(in the rows, 128 means zero)
Each row of numbers belongs to one of the things below and depends on some of the facts about them. Some rows are named. Which thing is each other row?

How the things are related:
brofom | α b | β truvoru | ε g
dibram | α b | Λ seflan | κ pepir | ε j
fipe | α a | κ skimi,siflin | β zodrol,klepomil | ε f
skestu | α e | κ seklo | ε h
pebrek | α c | β giplak,gedu,sivak | ε f
sasestok | α a | β mobuk | ε f
vufur | α b | Λ trekom,vuskik,dofer,mugas | ε h
zedra | α d | Λ mulus,zibes,stuflon,flestu | β plesote,driske | ε i
driske | α d | Λ skoti | ε f
flestu | α b | κ greguzon,plame,bruda,sivak,mafla | ε f
ginupo | α c | β batrek,gakin | ε g
sasko | α a | β vatros | ε f
desturur | α a | Λ drize,truskun | ε j
gidus | α a | Λ drize,pigeden,lidi,braretrol,gruki | β flasto | ε f
plura | α e | ε j
trama | α e | ε f
bradropir | α c | ε f
sogru | α e | Λ vifin,sagrik,lugu,kesa,mugas | β gibramor,fesom | ε f
zagur | α a | Λ kesa,makla,breflek,nabrebrin | ε h
zogro | α e | β gidus,tagrur | ε g
kliklem | α a | ε g
flolume | α c | β kupi,plifes | ε i
gadros | α c | Λ dofer,loron | ε i
plame | α e | ε h
dadestu | α a | κ mobuk,zodrol,flitu,sasko,gidus | ε h
raklu | α e | Λ graskine,miklis,makla,tipa | κ nizo | β mosem,mobuk,murem,fesom | ε i
klevaler | α b | ε h
zodrol | α b | β bobri | ε f
tesol | α d | Λ bradropir,ragre | ε i
gruzapi | α b | κ lidi,trama,tidrasen | ε f
godra | α d | κ fako,vikil | ε h
pibrek | α b | β gakin,zumo | ε f
durotrek | α b | Λ vidrar,graple | κ voluvak,tidrasen | β zudrel | ε f
movoplun | α b | β fledi | ε g
kimik | α d | κ pepir,driske | ε i
soplak | α e | ε f
gebro | α c | ε g
degram | α b | Λ gibramor,stuful,kimik | κ nedre | ε i
stuklol | α c | ε h
zumo | α d | ε f
graskine | α b | κ grumom,desturur,gebro,traplom | ε f
skoti | α d | β tidral | ε i
netrakos | α c | ε f
kledroplu | α a | β pepir | ε f
drodre | α c | Λ braretrol,sasko | ε f
zibes | α c | κ kupi,tidrasen,guflir | β tribaklem | ε h
seflan | α c | ε j
sagrik | α a | ε g
pobor | α b | κ puse,bobri,bruda,stife | β skoti,fesom | ε f
brasal | α d | κ plini | β vidrar | ε i
flale | α c | ε j
rabrer | α c | β ragre | ε f
siflin | α c | β vidrar,vufur,pleskik | ε h
stuflon | α b | β bobri | ε g
tisok | α d | κ kliklem,zeple,zudrel | ε h
skesam | α b | ε f
tetrukluk | α c | κ skomak,soplak,viku,tesol,drodre,trekom | ε i
stise | α e | Λ dorer,tidrasen | ε i
truvoru | α a | Λ flolume,stuflon,kupi | ε f
plesote | α c | β stise | ε f
detol | α b | κ plini,zedra,lastu | β fluklen | ε f
fludrel | α a | Λ dipo,brasal,flale | β fotrevi | ε f
bebril | α e | Λ tetrukluk,gruki | β zudrel,stuflon,plogrem | ε i
plovasel | α b | ε f
mugas | α e | ε f
skomak | α b | ε f
vuskik | α b | ε g
drize | α d | ε g
traplom | α e | β vatros | ε g
dutek | α a | Λ kimik,lomu | β skogruk | ε h
gakin | α b | ε g
kiful | α a | κ lidi,taskur,pebrek | β mobuk | ε j
plifes | α b | β viku | ε j
gipum | α a | β zumo | ε f
grebron | α c | κ skomak,piru,fledi,rafli | β tagrur | ε g
tribaklem | α c | β sivak | ε j
puse | α e | ε g
futrobis | α c | κ drize,viku,plesote,flasto,lomu,sivak | β surok | ε i
lidi | α a | β durotrek | ε g
trudak | α e | Λ stuflon,graple | ε j
mulus | α b | ε i
trekom | α d | ε f
breflek | α c | β tribaklem,mulus | ε g
gibramor | α c | ε f
plodrir | α a | κ bradropir,giplak,driske | ε f
skimi | α a | ε h
tagrur | α e | ε f
nanin | α c | ε g
voluvak | α a | Λ lidi | ε g
nupo | α d | κ dorer,ruginur,tipa | ε i
stara | α e | Λ tagrur | β vagru | ε f
pegor | α a | Λ seflan,stabon,stuful,flitu | β zedra | ε f
gruki | α e | β miklis | ε f
bere | α b | Λ grumom,klepomil,pleskik,kimik | ε g
tradra | α c | β breflek | ε g
dorer | α e | β deflon,rafli | ε f
kopler | α c | κ plesote,brutram,guflir | ε f
viku | α d | Λ kliklem,dipo,sagrik,fipe,ragre | ε h
fotrevi | α b | β raklu | ε j
gifle | α b | κ kledroplu,dreklel,tipa,dofer,ragre | ε f
lipin | α e | κ zudrel | β futrobis | ε f
taskur | α c | β bebril,zogro | ε f
trefler | α d | κ stabon,seklo | β viku,taskur | ε f
nabrebrin | α a | κ dorer,kliklem,kesa,tradra | ε f
fluklen | α b | β stuklol,raklu,netaflak | ε h
kigren | α b | Λ lipin,futo,flitu,voplodrek,medor,mugas | κ netaflak,tipa | ε g
bobri | α b | β toklal | ε f
plogrem | α b | κ zodrol,guflir | β nemi | ε g
voskal | α a | β pepir,makla | ε f
piru | α c | β kesa | ε g
batrek | α c | κ miklis,kupi,lomu,flale | β nesik,murem,nemi | ε f
fesom | α a | κ traplom | β lidi | ε f
petras | α c | κ skomak,tradra | ε f
dreklel | α b | Λ plemo,plogrem,kimik | β plifes,zuzuru | ε f
botifa | α a | κ zuzuru | β makla,pibrek | ε h
fluki | α d | κ skimi,nanin | ε g
vidrar | α e | ε f
mobuk | α c | β skoti | ε f
sivak | α a | β bradar,klevaler | ε f
brutram | α a | ε j
brotregre | α c | κ tribaklem,viku | ε j
gedu | α b | β plefer,gruki | ε j
fako | α d | ε g
truskun | α b | κ tagrur | ε i
bradar | α c | Λ plemo,tagrur | β sasestok,makla | ε f
legrim | α d | ε g
nemi | α a | Λ kopler | ε f
futo | α b | ε h
tipa | α d | β raklu | ε i
plefer | α a | β gipum,lomu | ε f
plevuga | α c | β driske | ε h
zeple | α e | Λ pebrek,gruki,nedre | β fotrevi | ε g
deflon | α d | κ vufur,brofom,geflebro,gadros,bebril | ε f
fledi | α d | β fako | ε g
zudrel | α b | β movoplun | ε g
stabon | α a | β drafiplem | ε f
geflebro | α d | β zumo | ε g
tidral | α d | Λ kledroplu,gedu | β batrek,brotregre,nemi | ε i
mopo | α a | κ vidrar | β murem,movoplun | ε f
kesa | α a | ε g
kluka | α b | ε f
zuzuru | α b | β sibri,giplak | ε f
flogruk | α e | Λ plemo,mulus,rabrer,detol,dadestu,mafla | κ netrakos | β piru | ε g
guma | α a | κ brutram | β buleros,klepomil | ε g
sibri | α d | β guma,kledroplu | ε g
plini | α d | Λ drize,puse,lomu | ε f
greguzon | α e | ε f
surok | α a | Λ sasestok | ε i
medor | α e | κ stuklol,sasko | ε f
pepir | α d | ε i
sodres | α b | Λ zodrol,vimasem | κ pigeden,driske | ε f
grumom | α c | β buleros,makla,zumo,lomu | ε f
vafi | α c | Λ flolume,lipin,rafli | κ bradropir | β voplodrek,gidus | ε j
vifin | α c | κ taskur | β skomak | ε f
toklal | α b | β fako | ε h
braretrol | α e | κ movoplun | β nizo,netaflak | ε i
skufebo | α e | κ surok | ε f
skegrol | α b | Λ fotrevi,siflin,brotregre,movoplun | β fludrel | ε i
mafla | α a | ε f
nizo | α b | Λ plemo | β skomak | ε g
vikil | α a | β grumom,plovasel | ε g
lomu | α e | β buleros,traplom | ε f
lastu | α e | Λ buleros,trekom,plifes,kiful | β plovasel | ε h
seklo | α c | ε g
drafiplem | α b | Λ kluka,brofom,skesam,fledi,lesegar | κ piru,vidrar,flale,tagrur | ε j
flitu | α a | β mobuk,graskine | ε i
sizun | α e | β giplak,makla,rafli | ε i
lesegar | α e | ε f
kupi | α a | ε g
lugu | α d | κ gibramor,skimi,legrim,murem,netaflak,skesam | ε i
gofli | α b | κ trekom | ε f
pleskik | α a | β kledroplu | ε i
klepomil | α a | κ ginupo,skesam | β mobuk,tidral,tagrur | ε f
gebrusta | α c | κ desturur,plesote,nanin,pibrek | ε i
nedre | α a | β lipin | ε f
plemo | α c | κ mafla | ε f
rafli | α d | β buleros,loron | ε g
guflir | α c | Λ seflan,stuful,voskal,mugas | ε h
stife | α e | β kliklem,plefer | ε j
totik | α e | Λ skomak,plesote,plogrem,brutram,nedre | ε f
pigeden | α e | β sogru,voplodrek | ε g
skalim | α a | Λ soplak,taskur,flitu,zogro | κ plura,lidi,pebrek | ε h
lobrokil | α d | β murem | ε h
miklis | α a | β voplodrek | ε i
flestur | α e | ε f
dipo | α d | ε f
tonil | α a | κ gibramor | ε h
buleros | α d | κ skesam | β lobrokil | ε i
flasto | α d | β nemi,toklal,movoplun | ε h
vatros | α d | β flestur,petras,nemi | ε f
makla | α c | ε f
netaflak | α e | Λ plevuga | ε g
vagru | α a | Λ subros,futo,stuflon,flestu,klepomil | β bobri | ε f
graple | α a | β subros,klevaler | ε g
ruginur | α a | Λ gofli,truskun,pebrek,plevuga | β sasestok | ε h
loron | α a | κ dutek,futo,fluklen | ε f
giplak | α b | ε g
murem | α d | β gakin | ε i
riske | α a | κ fako,voluvak,plifes | ε f
stuful | α d | β sivak | ε f
bruda | α e | Λ lobrokil,fipe,fledi,tipa | ε f
tidrasen | α a | ε f
vimasem | α a | β mobuk,zodrol | ε j
skogruk | α c | Λ plura,tetrukluk | κ bradropir,miklis,klevaler | ε f
mosem | α a | Λ sagrik,brutram | ε f
subros | α a | κ soplak,toklal | ε g
dofer | α d | ε g
voplodrek | α e | β petras | ε f
zere | α b | κ soplak,stise,zeple,vikil | ε f
nesik | α c | β gakin | ε g
ragre | α a | β stuklol | ε f

Known rows:
[168 170 142 125  99 110 145 121 102 142 137 105 101 143 157 117 153 177
 154 107 105  96 112  99 159  96 130  96]: vafi
[182 121 124 104 164 146 159 113  68 140 159 143 126 150 137 158  83 182
  87 118  99  81 127 117 162  98  83 149]: plodrir
[172 118 119 142 170  96 154 142 144 146 171 100 163 113 148 156 104 178
  97 140 148  79  66  74 180 113 171 163]: futrobis
[176 124 139 145 175 125 151 124  73 141 169 163 152 158 114 143  91 188
  89 126 101  90 138 125 156  93  71 158]: graskine
[124 172  99  99 113 170 150  81  56 110 151 171 126  99 136 155  91 174
  86 109 101 125 116 122 155  85  77 148]: trefler
[169 117 127 103 174  87 107 102 127 152 167 145 155 169  89 108  90 173
 131 107  98 113 167  75 143 119 100 151]: lipin
[107 142 121 108 107 148 137 146 144 119 111 119  78 127 121 143 173 132
 157 150 184 163 167 126  86 184 176  94]: taskur
[120 108 141 136  85  87  79 113 151 143  79 100 133 166 123 130 177  92
 166  92  93  97 126  95 149 176 166 113]: zeple
[ 79 127 155 183 103 128 124 156 156 129 111 115 166  95  94  80 172  93
 128 155 140 188 119 163 118  80 149  98]: vufur
[123 120  98 100  86 152 120 135 137 152  98 114 109 159 112 146  97  93
 136 143 151  92 133 145  85 154 171  97]: gidus
[ 84 120 130 123 109  94  80 132 148 108  98 146 124 166 111  98 140  92
 177 116 114 137 160 135  81 186 133 138]: dorer
[129 116 138 113 121 118  81 140 151 148 104 120 104 160 126 139 129  93
 157 134 149 111 159 137  84 189 159 117]: zodrol
[133 143 123 143  87 100 141 132 147 152 134 122 140 150 143  65 155 145
 152 101  87 138 160 170 118  83 105 137]: gedu
[173 169 128 137  90 102 145 153 152 160 100  97  82 174 164 147 181 162
 165 108 133  85 143 129 114 169 180  96]: tribaklem
[ 84 151 128 108  92 160 123 142 138 100 118 163 108 105 121  88 119 105
 144 139 141 178 158 171  84 173 101 141]: ragre
[144 104 124 126 125 135  87 128 157 157  81  95 143  84 153 163  91 102
 102 153 174  65  82  76 144 175 165  76]: tesol
[112 120 121 137 128 122 116 140 115  87 151 180 122 157  87  80  93  90
 127 129  98 123 145 113 127 105 110 125]: totik

Name these rows:
No name comes twice in this set of rows, the named rows included.
[139 122 152 173 118 139 151 142 138 108 115 112 155  81 134 100 123 112
 118 142 118 167  92 151 144  97 110 112]	zagur
[147 185 115 122 103 135 149 138 124 157 146 108  88 118 155  88 168 191
 168 104 105 171 155 169 130 103 120 121]	seflan
[ 80 130 119 106  91 139 135 117 101  78 118 164 115 113  96  72 131  94
 166 152 110 167 148 144  90 139 149  96]	dreklel
[150 116 149 163 113  93  64 147 145 127  87 128 101 177 105 116 117  86
 156 133 131  90 148 101  87 184 135  94]	bruda
[132 112 123  93 109 139  62 102 160 155  86 105  72 156 160 164 118 106
 115 108 181  99 147 101  94 183 129  72]	trekom
[115 139 119 174 110 141 157 172 145 136 121 104 136 117 149 147 192 130
 144 150 160 155 112 159 134 131 168 135]	stuklol
[ 80 112 123 103  86 135 103 136 159  77  79 144 155  77 155 158 134  95
 162 147 174 177  90 156  99 164 117 115]	tipa
[162 118 150 162  97 115 136 156 160 154  84 103  91 117 139 162 185 101
 167 152 179 135 106  90 128 174 173  68]	guflir
[180 161 125 164 139 116 155 158 143 154 156  98  98 178 167 160 150 174
 110 109 118  75 133 104 166  96 131 145]	brotregre
[171 142 153 107 115  98 139  89  92 157 151 105 142 132 169 115  92 181
 137  93  99  87 119 144 180  84  79 137]	kiful
[ 95 121 101 124  95 167  88 155 150 148  75 126  65 155 131 151 170  99
  88 160 184 112 159 163  86 154  94  82]	driske
[ 74 119 113 166  99 127  92 149 148 108 120 135 153 150  82  75 186  94
 145 136 101 177 151 181  92  97 163 148]	netaflak
[ 87 138 120  83 117 152 127  87 108 127 129 135  96  83 150 142  92 145
 128  97 117 152 150 124  97 129  83 110]	stuful
[138 107 140 150 144 104 101 154 151 138  93 101 158  90 164 164 118 102
 145 158 176  86  90 113 100 175 164 102]	miklis

Now the same things, written a new way:
Named rows:
[146 114 145 156 104  97 126 174 144 128 121  70 141]: pebrek
[165 146 144 109  99  87 136 188 125 123 133  57 180]: bere
[154 102 152 166 100  94 108 189 116 123 131  57 117]: godra
[165 146 135 130  89  91 150 177 132 114 145  82 170]: puse
[153 123 139 148 104  90 125 181 134 135 121  74 148]: flitu
[161 101 112 108  88  89 146 187 129 137 159  79 124]: plodrir
[153 129 152 145 109  82 118 172 128 125 128  53 144]: brutram
[154 117 150 160 104  85 118 187 124 151 114  63 146]: dipo
[147 127 150 144 107  80 129 177 125 135 126  48 123]: tribaklem
[153 124 141 139 104  96 130 168 135 136 133  70 170]: kluka
[147  96 142 159  93  96 119 178 127 101 149  73 127]: petras
[164 138 134 148  89  89 148 173 131 111 143  94 155]: zogro
[149 125 142 144 101 104 145 153 136 126 145  79 165]: greguzon
[144 126 153 151 111  94 125 173 126 129 127  48 150]: guflir
[146 123 143 146 103 110 152 150 136 130 148  73 167]: bruda
[151  96 138 161  94  96 117 183 127 114 147  81 141]: plemo
[163 112 142 142  90  88 118 201 125  94 141  73 132]: guma

Name these rows:
No name comes twice in this set of rows, the named rows included.
[151 124 155 141 108  96 124 179 128 145 115  46 150]	plini
[151 134 145 124 107 105 136 164 139 132 132  61 157]	skegrol
[159 121 135 137  89 106 145 180 125  98 158  80 158]	flogruk
[150 132 144 152 103  96 136 151 134 117 146  68 139]	plura
[149  96 148 170 100 101 111 187 127 105 141  67 123]	zibes
[160 113 134 153  87  88 128 201 124  99 145  82 129]	grebron
[173 146 137 103  90  74 148 195 123 127 136  59 155]	giplak
[147 118 144 139 104  94 130 174 136 137 125  57 142]	bradar
[148 124 139 147 101 112 148 147 142 123 146  83 162]	stara
[157 108 131 127  99  92 133 173 119 120 159  62 119]	dibram
[149 105 139 156  95 114 137 159 128 104 164  83 131]	skestu
[150 100 144 148 100  98 118 182 127 115 140  64 117]	botifa

